Below is a small trained network, with its code and all its weights. Each question gives an input and a class and asks what happens when units are switched off, that is, made to give their printed mean instead of their output.

import numpy as np


def w(rows, s, z=0):
    codes = np.array(rows[::2]) - 128.0
    scale = np.full(codes.shape[1], s)
    scale[-1] = z or s
    return codes * scale


def f(y):
    return y / 2 * (1 + np.tanh(0.7978845608 * (y + 0.044715 * y**3)))


def log_softmax(a):
    a = a - a.max(-1, keepdims=True)
    return a - np.log(np.exp(a).sum(-1, keepdims=True))


def net(x, mask):
    res = np.array(x, float).reshape(1, 5) / 4 @ E
    y = f(res @ A[0][:, :-1].T + A[0][:, -1])
    res = res + np.where(mask, y, B[0][:, -1]) @ B[0][:, :-1]
    return log_softmax(res[-1] @ U[:, :-1].T + U[:, -1])


A, B = {}, {}
E = w([
[125,138,231,126],'x0',
[154,171,132,161],'x1',
[196,57,128,160],'x2',
[122,116,127,120],'x3',
[184,107,134,2],'x4',
],0.011)
A[0] = w([
[156,109,87,86,126],'n1',
[85,96,124,181,78],'n2',
[108,201,142,131,137],'n3',
[151,59,137,121,128],'n4',
[157,189,116,139,129],'n5',
[204,115,130,176,82],'n6',
[214,182,148,101,202],'n7',
[41,190,128,101,88],'n8',
[111,104,114,50,132],'n9',
[97,209,130,122,37],'n10',
[127,206,113,145,126],'n11',
[137,156,57,144,64],'n12',
[179,217,124,156,60],'n13',
[143,151,40,135,129],'n14',
[166,50,168,126,243],'n15',
[151,180,145,197,162],'n16',
[85,179,119,172,135],'n17',
[102,196,116,90,132],'n18',
[163,179,35,132,82],'n19',
[170,141,128,210,124],'n20',
[149,166,181,119,251],'n21',
[135,148,51,120,142],'n22',
[209,169,129,88,74],'n23',
[123,144,187,134,153],'n24',
[133,184,53,78,102],'n25',
[71,65,58,101,155],'n26',
[102,139,103,176,114],'n27',
[155,167,143,152,20],'n28',
[162,80,105,146,80],'n29',
[130,22,58,30,194],'n30',
[114,91,137,130,203],'n31',
[72,172,102,94,138],'n32',
[134,125,44,177,110],'n33',
[99,119,249,129,211],'n34',
[185,186,110,79,130],'n35',
[144,133,190,125,147],'n36',
],0.013,0.003)
B[0] = w([
[81,130,135,155,174],'n1',
[88,78,142,127,163],'n2',
[165,105,147,143,168],'n3',
[137,121,143,138,165],'n4',
[82,99,116,94,144],'n5',
[160,99,178,109,157],'n6',
[75,86,102,176,174],'n7',
[137,78,120,117,189],'n8',
[103,122,137,168,190],'n9',
[141,121,141,106,165],'n10',
[151,100,150,102,164],'n11',
[108,162,173,139,157],'n12',
[133,140,156,97,152],'n13',
[131,164,155,181,173],'n14',
[132,118,113,159,190],'n15',
[102,86,106,118,182],'n16',
[113,123,111,140,184],'n17',
[153,66,123,146,172],'n18',
[126,182,151,167,170],'n19',
[117,101,124,125,176],'n20',
[133,158,109,207,170],'n21',
[164,171,169,186,169],'n22',
[83,99,126,113,166],'n23',
[149,158,125,166,158],'n24',
[122,140,150,174,180],'n25',
[133,152,157,180,183],'n26',
[106,98,115,127,166],'n27',
[102,151,182,98,133],'n28',
[162,104,180,100,152],'n29',
[117,131,125,161,253],'n30',
[165,175,123,159,144],'n31',
[231,62,197,141,175],'n32',
[116,143,142,176,179],'n33',
[130,158,139,254,202],'n34',
[88,77,128,155,171],'n35',
[106,208,122,168,157],'n36',
],0.0086,0.013)
U = w([
[123,219,173,151,40],'0',
[4,101,127,121,44],'1',
[242,91,190,108,97],'2',
[125,147,122,135,255],'3',
[101,155,163,123,231],'4',
[126,164,78,89,140],'5',
[157,154,98,9,41],'6',
[155,189,113,47,24],'7',
],0.014,0.0065)

Each question gives the input, the list of numbers given to net, and the class t.
The units are the neurons (one row each of A and B). Each row of codes is followed by its name. A weight is (code - 128) times the scale printed after its matrix; where a second scale follows, it is the last column's (A, B and U).
mask holds one flag per neuron, in row order. A switched-off neuron (its flag False) gives its mean, the last column of its row in B, instead of its output. The means were averaged over made-up inputs and are rounded, as every weight is.
A unit's drop is (log p(t) with every unit on - log p(t) with that unit switched off) / (log p(t) with every unit on - log p(t) with every unit switched off).
The circuit of an input: a set's keep is (log p(t) with only the set's units on - log p(t) with every unit switched off) / (log p(t) with every unit on - log p(t) with every unit switched off). Starting from the 12 units with the biggest drops (on a tie, the unit counted first), units are removed one at a time, each time the one whose removal leaves the highest keep (on an exact tie, the one counted first), for as long as the keep stays at least 0.8.
circuit, biggest first: the units of the circuit, biggest drop first
most important unit: the unit with the biggest drop
k most important neurons: the k neurons with the biggest drops, biggest first
drop when u is switched off: that unit's drop, to one decimal
input [-8,0,-7,-5,3], class 0: most important unit	n19
input [4,6,-6,-1,4], class 2: circuit, biggest first	(n32, n18)
input [5,8,5,0,-8], class 1: circuit, biggest first	(n16, n2)
input [1,6,-7,2,7], class 1: circuit, biggest first	(n7, n35)
input [2,4,4,-6,4], class 3: circuit, biggest first	(n32, n7)
input [-8,5,8,7,3], class 0: circuit, biggest first	(n19, n14, n33, n22)
input [4,2,4,4,5], class 1: circuit, biggest first	(n7, n32)
input [-5,-1,-6,5,1], class 2: circuit, biggest first	(n32, n18)
input [-8,8,4,-4,8], class 0: circuit, biggest first	(n19, n14)
input [-8,-2,-8,-3,2], class 0: circuit, biggest first	(n19, n22)
input [-3,3,8,-1,-5], class 2: 2 most important neurons	(n6, n29)
input [4,6,5,-8,4], class 3: circuit, biggest first	(n7, n32)
input [-1,5,8,-3,8], class 1: 2 most important neurons	(n7, n23)
input [-5,-2,-6,3,3], class 2: 2 most important neurons	(n32, n18)
input [-5,3,7,5,-4], class 2: most important unit	n6
input [2,6,1,-6,-6], class 1: drop when n16 is switched off	0.2
input [-8,7,-5,5,2], class 0: drop when n14 is switched off	0.1
input [5,-4,-8,-7,3], class 2: drop when n32 is switched off	0.3
input [2,-6,-6,-6,5], class 2: 2 most important neurons	(n32, n18)
